Here is a tiny trained network, its code and every weight. The questions are about switching its units off for an input and a target symbol, where a switched-off unit gives its printed mean instead of its output.

import numpy as np


def w(rows, s, z=0):
    codes = np.array(rows[::2]) - 128.0
    scale = np.full(codes.shape[1], s)
    scale[-1] = z or s
    return codes * scale


def norm(h):
    return h / np.sqrt((h * h).mean(-1, keepdims=True) + 1e-5)


def f(y):
    return y / 2 * (1 + np.tanh(0.7978845608 * (y + 0.044715 * y**3)))


def softmax(a):
    e = np.exp(a - a.max(-1, keepdims=True))
    return e / e.sum(-1, keepdims=True)


def log_softmax(a):
    a = a - a.max(-1, keepdims=True)
    return a - np.log(np.exp(a).sum(-1, keepdims=True))


def net(x, mask):
    ids = ['δεθμσω'.index(c) for c in x.split()]
    T = len(ids)
    res = E[ids] + P[:T]
    r = norm(res)
    for j in range(3):
        rows = slice(3 * j, 3 * j + 3)
        q, k, v = (r @ M[0][rows].T for M in (Q, K, V))
        z = softmax(np.where(np.tri(T) > 0, q @ k.T / 3**0.5, -1e9)) @ v
        o = O[0][rows]
        res = res + np.where(mask[j], z, o[:, -1]) @ o[:, :-1]
    y = f(norm(res) @ A[0][:, :-1].T + A[0][:, -1])
    res = res + np.where(mask[3:7], y, B[0][:, -1]) @ B[0][:, :-1]
    return log_softmax(norm(res)[-1] @ U[:, :-1].T + U[:, -1])


Q, K, V, O, A, B = {}, {}, {}, {}, {}, {}
E = w([
[169,115,194,104,209],'δ',
[149,118,160,91,141],'ε',
[189,7,158,99,90],'θ',
[122,99,115,128,65],'μ',
[185,86,62,10,207],'σ',
[83,71,132,2,146],'ω',
],0.0098)
P = w([
[229,137,85,77,135],'0',
[115,2,47,215,141],'1',
[218,161,154,65,79],'2',
[126,40,82,193,118],'3',
[159,173,161,85,115],'4',
[111,72,104,188,115],'5',
[140,185,136,82,172],'6',
],0.0085)
Q[0] = w([
[133,159,123,61,119],'h0',
[174,41,79,110,134],'h0',
[65,186,83,231,139],'h0',
[146,136,177,60,134],'h1',
[103,253,162,149,63],'h1',
[163,50,133,77,145],'h1',
[69,112,87,192,174],'h2',
[114,160,140,149,118],'h2',
[141,180,219,44,137],'h2',
],0.014)
K[0] = w([
[97,82,175,138,87],'h0',
[8,173,87,93,106],'h0',
[167,181,132,254,149],'h0',
[103,50,76,32,173],'h1',
[221,99,167,163,245],'h1',
[33,76,92,52,47],'h1',
[154,150,151,251,89],'h2',
[169,122,122,157,169],'h2',
[90,72,201,4,168],'h2',
],0.0095)
V[0] = w([
[160,52,172,104,20],'h0',
[71,162,44,116,27],'h0',
[7,138,192,98,164],'h0',
[133,115,14,108,114],'h1',
[116,172,94,121,20],'h1',
[156,111,4,138,26],'h1',
[1,122,181,99,71],'h2',
[67,60,70,51,163],'h2',
[36,82,78,104,89],'h2',
],0.0069)
O[0] = w([
[124,124,191,243,147,182],'h0',
[135,196,198,113,188,87],'h0',
[127,76,181,52,100,67],'h0',
[149,156,184,167,138,224],'h1',
[188,154,179,236,93,81],'h1',
[162,168,121,193,102,199],'h1',
[254,148,147,118,83,35],'h2',
[109,152,200,58,87,255],'h2',
[147,170,203,119,57,134],'h2',
],0.0083,0.0065)
A[0] = w([
[87,111,140,115,160,229],'n0',
[96,251,110,113,156,2],'n1',
[86,108,99,161,122,91],'n2',
[94,89,172,139,117,95],'n3',
],0.019,0.004)
B[0] = w([
[178,180,106,168,110,254],'n0',
[206,168,32,125,239,168],'n1',
[89,138,201,70,89,172],'n2',
[191,149,51,85,249,181],'n3',
],0.013,0.0087)
U = w([
[77,183,188,169,180,43],'δ',
[153,142,255,34,107,137],'ε',
[103,12,114,93,134,149],'θ',
[154,73,184,208,86,253],'μ',
[50,161,110,111,77,167],'σ',
[234,128,52,119,185,53],'ω',
],0.007,0.0028)

Each question gives the input, a string of symbols that net reads in full, and the target symbol t.
The units are the heads (3 rows each of Q, K, V and O) and the neurons (one row each of A and B). Each row of codes is followed by its name. A weight is (code - 128) times the scale printed after its matrix; where a second scale follows, it is the last column's (O, A, B and U).
mask holds one flag per unit, heads first, then neurons. A switched-off unit (its flag False) gives its mean, the last column of its rows in O or B, instead of its output. The means were averaged over made-up inputs and are rounded, as every weight is.
A unit's drop is (log p(t) with every unit on - log p(t) with that unit switched off) / (log p(t) with every unit on - log p(t) with every unit switched off).
The circuit of an input: a set's keep is (log p(t) with only the set's units on - log p(t) with every unit switched off) / (log p(t) with every unit on - log p(t) with every unit switched off). Starting from all 7 units, units are removed one at a time, each time the one whose removal leaves the highest keep (on an exact tie, the one counted first), for as long as the keep stays at least 0.8.
units of the circuit, in order: the units of the circuit, biggest drop first
unit that matters most: the unit with the biggest drop
top k neurons: the k neurons with the biggest drops, biggest first
heads that matter: for each layer, one digit per head in row order, 1 if its drop is at least 0.15 and else 0, layers parted by /
drop of u: that unit's drop, to one decimal
input σ ε σ σ, target σ: unit that matters most	h0
input μ μ μ, target μ: units of the circuit, in order	[h1, n3]
input θ θ μ, target δ: units of the circuit, in order	[h0, n0]
input δ σ δ δ, target δ: units of the circuit, in order	[h2, n2, n1]
input ε ω ε δ ω μ, target μ: heads that matter	011
input σ δ μ μ δ δ, target μ: top 2 neurons	[n1, n3]
input δ ε μ ω σ, target ε: heads that matter	101
input σ ε ω σ σ ω ε, target ε: units of the circuit, in order	[h2, n0]
input σ θ σ θ, target θ: top 2 neurons	[n0, n2]
input ω ε μ, target ε: units of the circuit, in order	[n0, h2]
input δ σ ω σ σ, target ε: top 3 neurons	[n3, n1, n0]
input σ σ σ ε, target ε: heads that matter	100
input δ σ δ ω ε ω μ, target ε: units of the circuit, in order	[h2, n0]
input δ μ δ δ ε ω ω, target ε: top neuron	[n1]
input σ ε σ σ ε ω ω, target ε: drop of h0	0.3
input σ ω σ σ ω σ θ, target ε: drop of n0	0.1
input ω δ ε μ ω σ δ, target ε: drop of n0	0.2
